Here is a tiny trained network, its code and every weight. The questions are about switching its units off for an input and a class, where a switched-off unit gives its printed mean instead of its output.

import numpy as np


def w(rows, s, z=0):
    codes = np.array(rows[::2]) - 128.0
    scale = np.full(codes.shape[1], s)
    scale[-1] = z or s
    return codes * scale


def norm(h):
    return h / np.sqrt((h * h).mean(-1, keepdims=True) + 1e-5)


def f(y):
    return np.maximum(y, 0)


def log_softmax(a):
    a = a - a.max(-1, keepdims=True)
    return a - np.log(np.exp(a).sum(-1, keepdims=True))


def net(x, mask):
    res = np.array(x, float).reshape(1, 4) / 4 @ E
    u = 0
    for l in range(2):
        y = f(norm(res) @ A[l][:, :-1].T + A[l][:, -1])
        res = res + np.where(mask[u : u + 16], y, B[l][:, -1]) @ B[l][:, :-1]
        u += 16
    return log_softmax(norm(res)[-1] @ U[:, :-1].T + U[:, -1])


A, B = {}, {}
E = w([
[116,87,95,208],'x0',
[254,165,112,145],'x1',
[128,128,128,127],'x2',
[86,215,193,169],'x3',
],0.0081)
A[0] = w([
[217,146,137,111,66],'0.n1',
[89,186,143,145,162],'0.n2',
[191,201,170,116,91],'0.n3',
[176,145,131,164,204],'0.n4',
[82,221,240,146,202],'0.n5',
[155,54,2,40,100],'0.n6',
[166,84,100,37,5],'0.n7',
[171,145,145,66,115],'0.n8',
[98,104,176,62,151],'0.n9',
[126,85,51,200,23],'0.n10',
[195,80,105,29,143],'0.n11',
[151,51,126,149,99],'0.n12',
[44,129,116,136,67],'0.n13',
[89,29,140,107,143],'0.n14',
[92,134,96,133,46],'0.n15',
[177,134,181,87,80],'0.n16',
],0.0083,0.0021)
B[0] = w([
[57,164,43,119,198],'0.n1',
[189,107,115,140,183],'0.n2',
[126,124,142,101,200],'0.n3',
[78,138,160,160,192],'0.n4',
[153,24,174,73,250],'0.n5',
[169,114,214,83,254],'0.n6',
[161,79,153,172,186],'0.n7',
[124,252,115,178,178],'0.n8',
[147,178,6,87,178],'0.n9',
[81,155,121,174,183],'0.n10',
[122,100,209,118,228],'0.n11',
[208,113,158,157,177],'0.n12',
[89,76,120,100,180],'0.n13',
[116,173,129,137,202],'0.n14',
[31,109,81,49,139],'0.n15',
[53,111,85,91,167],'0.n16',
],0.0044,0.0058)
A[1] = w([
[223,188,62,189,249],'1.n1',
[100,180,132,165,171],'1.n2',
[125,96,98,246,71],'1.n3',
[43,104,147,133,205],'1.n4',
[117,146,111,169,7],'1.n5',
[113,170,67,74,177],'1.n6',
[157,114,148,48,235],'1.n7',
[136,84,75,165,135],'1.n8',
[108,237,214,201,209],'1.n9',
[123,99,176,106,210],'1.n10',
[82,78,110,153,121],'1.n11',
[99,80,126,244,131],'1.n12',
[139,133,198,151,211],'1.n13',
[94,143,149,114,190],'1.n14',
[193,156,116,108,196],'1.n15',
[114,159,124,86,185],'1.n16',
],0.011,0.002)
B[1] = w([
[46,111,14,75,241],'1.n1',
[175,78,130,104,166],'1.n2',
[82,255,176,170,207],'1.n3',
[211,120,43,121,230],'1.n4',
[93,145,151,107,139],'1.n5',
[85,193,171,147,171],'1.n6',
[93,168,176,221,254],'1.n7',
[168,161,236,113,174],'1.n8',
[159,29,121,104,239],'1.n9',
[219,112,119,149,219],'1.n10',
[105,159,103,77,193],'1.n11',
[152,200,223,113,228],'1.n12',
[187,30,115,73,207],'1.n13',
[150,140,44,174,178],'1.n14',
[8,97,114,141,211],'1.n15',
[137,174,102,247,180],'1.n16',
],0.0061,0.006)
U = w([
[209,12,183,121,135],'0',
[76,207,181,149,244],'1',
[36,114,23,93,5],'2',
],0.011,0.0014)

Each question gives the input, the list of numbers given to net, and the class t.
The units are the neurons (one row each of A and B). Each row of codes is followed by its name. A weight is (code - 128) times the scale printed after its matrix; where a second scale follows, it is the last column's (A, B and U).
mask holds one flag per neuron, layer by layer. A switched-off neuron (its flag False) gives its mean, the last column of its row in B, instead of its output. The means were averaged over made-up inputs and are rounded, as every weight is.
A unit's drop is (log p(t) with every unit on - log p(t) with that unit switched off) / (log p(t) with every unit on - log p(t) with every unit switched off).
The circuit of an input: a set's keep is (log p(t) with only the set's units on - log p(t) with every unit switched off) / (log p(t) with every unit on - log p(t) with every unit switched off). Starting from the 12 units with the biggest drops (on a tie, the unit counted first), units are removed one at a time, each time the one whose removal leaves the highest keep (on an exact tie, the one counted first), for as long as the keep stays at least 0.8.
circuit, biggest first: the units of the circuit, biggest drop first
top k neurons: the k neurons with the biggest drops, biggest first
top k neurons in layer l: the k neurons of layer l with the biggest drops, biggest first
drop when u is switched off: that unit's drop, to one decimal
input [8,6,-2,8], class 0: circuit, biggest first	(1.n9)
input [-2,-7,7,8], class 0: top 3 neurons	(1.n1; 0.n5; 0.n1)
input [0,7,-1,-6], class 2: circuit, biggest first	(1.n1; 0.n5)
input [6,-5,1,-4], class 1: top 2 neurons in layer 1	(1.n12; 1.n3)
input [-3,-4,6,2], class 2: top 4 neurons in layer 1	(1.n12; 1.n4; 1.n3; 1.n8)
input [-1,6,2,-4], class 2: top 3 neurons	(1.n1; 0.n5; 0.n1)
input [-7,-1,6,-6], class 1: top 2 neurons in layer 1	(1.n7; 1.n9)
input [-6,8,-6,-7], class 2: top 4 neurons in layer 1	(1.n1; 1.n15; 1.n12; 1.n9)
input [0,5,-5,4], class 2: top 3 neurons in layer 0	(0.n6; 0.n11; 0.n1)
input [-7,6,-3,-6], class 1: top 3 neurons in layer 0	(0.n1; 0.n8; 0.n5)
input [7,-5,-8,-5], class 1: top 2 neurons	(1.n3; 0.n5)
input [5,-7,-4,8], class 0: top 2 neurons	(1.n1; 0.n5)
input [8,4,6,2], class 1: top 2 neurons	(1.n3; 1.n12)
input [3,5,1,0], class 2: circuit, biggest first	(1.n1)
input [-8,-5,1,-4], class 1: top 2 neurons in layer 1	(1.n1; 1.n7)
input [0,-4,8,5], class 0: top 2 neurons	(1.n1; 0.n1)
input [0,-8,-8,8], class 0: top 3 neurons	(1.n1; 0.n5; 0.n1)
input [1,7,8,0], class 2: drop when 0.n6 is switched off	0.0
input [-4,2,6,-1], class 1: drop when 0.n11 is switched off	0.2
input [-4,4,7,8], class 0: top neuron	(1.n9)
input [8,0,6,-5], class 1: drop when 1.n3 is switched off	0.2
input [-3,5,-7,2], class 2: drop when 0.n8 is switched off	0.1
